Below are the code and all the weights of a small trained network. Each question names an input and a class and asks about switching units off, where a switched-off unit gives its printed mean instead of its output.

import numpy as np


def w(rows, s, z=0):
    codes = np.array(rows[::2]) - 128.0
    scale = np.full(codes.shape[1], s)
    scale[-1] = z or s
    return codes * scale


def f(y):
    return np.maximum(y, 0)


def log_softmax(a):
    a = a - a.max(-1, keepdims=True)
    return a - np.log(np.exp(a).sum(-1, keepdims=True))


def net(x, mask):
    res = np.array(x, float).reshape(1, 5) / 4 @ E
    y = f(res @ A[0][:, :-1].T + A[0][:, -1])
    res = res + np.where(mask, y, B[0][:, -1]) @ B[0][:, :-1]
    return log_softmax(res[-1] @ U[:, :-1].T + U[:, -1])


A, B = {}, {}
E = w([
[6,100,7,110,130,58,89],'x0',
[137,125,123,123,135,135,126],'x1',
[69,6,167,194,108,125,197],'x2',
[137,73,190,78,197,42,87],'x3',
[52,159,146,217,205,160,64],'x4',
],0.011)
A[0] = w([
[150,233,93,79,127,162,102,103],'n0',
[167,133,154,74,70,118,142,95],'n1',
[44,102,10,113,80,50,95,77],'n2',
[135,149,102,99,99,77,158,134],'n3',
[118,180,79,148,83,156,137,120],'n4',
[144,89,78,65,137,163,137,92],'n5',
[80,121,119,194,220,154,63,67],'n6',
[170,222,85,84,159,84,73,2],'n7',
[122,123,163,66,199,55,107,85],'n8',
[134,88,40,137,140,123,45,60],'n9',
[138,187,172,206,172,156,100,96],'n10',
[87,107,115,164,92,181,176,146],'n11',
[124,191,68,165,83,161,164,50],'n12',
[120,95,117,76,74,85,160,108],'n13',
],0.012,0.0075)
B[0] = w([
[119,22,126,201,179,73,109,226],'n0',
[127,200,96,169,72,152,185,181],'n1',
[239,136,171,165,127,209,115,254],'n2',
[140,146,67,109,97,103,122,170],'n3',
[71,108,203,51,222,98,166,195],'n4',
[114,191,155,135,124,83,164,155],'n5',
[117,175,32,101,103,104,212,228],'n6',
[111,58,107,188,165,113,170,208],'n7',
[117,92,165,8,185,138,185,202],'n8',
[150,140,152,145,78,227,140,182],'n9',
[160,181,91,132,106,171,187,214],'n10',
[147,24,112,79,174,80,97,210],'n11',
[132,156,168,2,157,126,171,195],'n12',
[33,171,75,170,129,124,178,183],'n13',
],0.0082,0.015)
U = w([
[237,173,192,142,115,166,126,111],'0',
[91,142,172,6,170,99,130,81],'1',
[92,220,51,134,94,91,176,79],'2',
[93,51,128,191,147,69,122,122],'3',
[131,156,131,109,127,100,111,255],'4',
[117,173,133,116,131,105,79,157],'5',
[90,159,125,155,61,58,13,99],'6',
],0.012,0.018)

Each question gives the input, the list of numbers given to net, and the class t.
The units are the neurons (one row each of A and B). Each row of codes is followed by its name. A weight is (code - 128) times the scale printed after its matrix; where a second scale follows, it is the last column's (A, B and U).
mask holds one flag per neuron, in row order. A switched-off neuron (its flag False) gives its mean, the last column of its row in B, instead of its output. The means were averaged over made-up inputs and are rounded, as every weight is.
A unit's drop is (log p(t) with every unit on - log p(t) with that unit switched off) / (log p(t) with every unit on - log p(t) with every unit switched off).
The circuit of an input: a set's keep is (log p(t) with only the set's units on - log p(t) with every unit switched off) / (log p(t) with every unit on - log p(t) with every unit switched off). Starting from the 12 units with the biggest drops (on a tie, the unit counted first), units are removed one at a time, each time the one whose removal leaves the highest keep (on an exact tie, the one counted first), for as long as the keep stays at least 0.8.
circuit, biggest first: the units of the circuit, biggest drop first
most important unit: the unit with the biggest drop
top k neurons: the k neurons with the biggest drops, biggest first
drop when u is switched off: that unit's drop, to one decimal
input [-5,-2,-1,1,-7], class 2: circuit, biggest first	[n2; n1]
input [-2,-7,-8,-8,7], class 1: most important unit	n12
input [-5,-1,-2,3,7], class 2: circuit, biggest first	[n6; n10]
input [0,1,6,-8,-6], class 1: circuit, biggest first	[n11; n12]
input [6,7,-5,-6,3], class 4: top 3 neurons	[n4; n2; n0]
input [7,7,7,-2,-2], class 0: top 2 neurons	[n2; n0]
input [-3,7,3,-4,-2], class 4: top 3 neurons	[n2; n8; n0]
input [-6,8,-6,6,-2], class 4: circuit, biggest first	[n2; n1]
input [-3,5,-6,0,5], class 3: top 2 neurons	[n0; n7]
input [6,0,7,-8,4], class 1: top 4 neurons	[n12; n11; n4; n0]
input [-5,7,-1,5,-6], class 4: top 2 neurons	[n2; n6]
input [-6,5,4,-7,0], class 1: top 3 neurons	[n2; n11; n12]
input [0,7,3,7,-8], class 2: top 3 neurons	[n13; n1; n4]
input [-1,4,-4,-7,-1], class 1: circuit, biggest first	[n4]
input [-7,2,8,-2,1], class 3: top 2 neurons	[n2; n11]
input [0,-4,-3,-6,-1], class 1: top 2 neurons	[n12; n4]
input [-4,0,1,-7,-8], class 2: top 4 neurons	[n1; n8; n13; n2]
input [-6,5,7,-5,-5], class 3: top 3 neurons	[n2; n11; n10]
input [-3,-5,1,-1,7], class 2: top 2 neurons	[n6; n2]
input [2,7,4,-1,-8], class 2: most important unit	n13
input [-7,-5,-8,-6,2], class 3: top 3 neurons	[n0; n2; n7]
input [8,-3,-7,0,-7], class 0: top 3 neurons	[n2; n9; n6]
input [-3,-5,2,-8,2], class 1: drop when n9 is switched off	0.0
input [2,5,-3,-5,-2], class 1: drop when n12 is switched off	0.5
input [-4,-3,-2,5,-8], class 2: drop when n2 is switched off	0.1
input [5,-2,-8,-4,1], class 3: drop when n0 is switched off	0.7
input [-4,5,1,-4,0], class 4: circuit, biggest first	[n2]
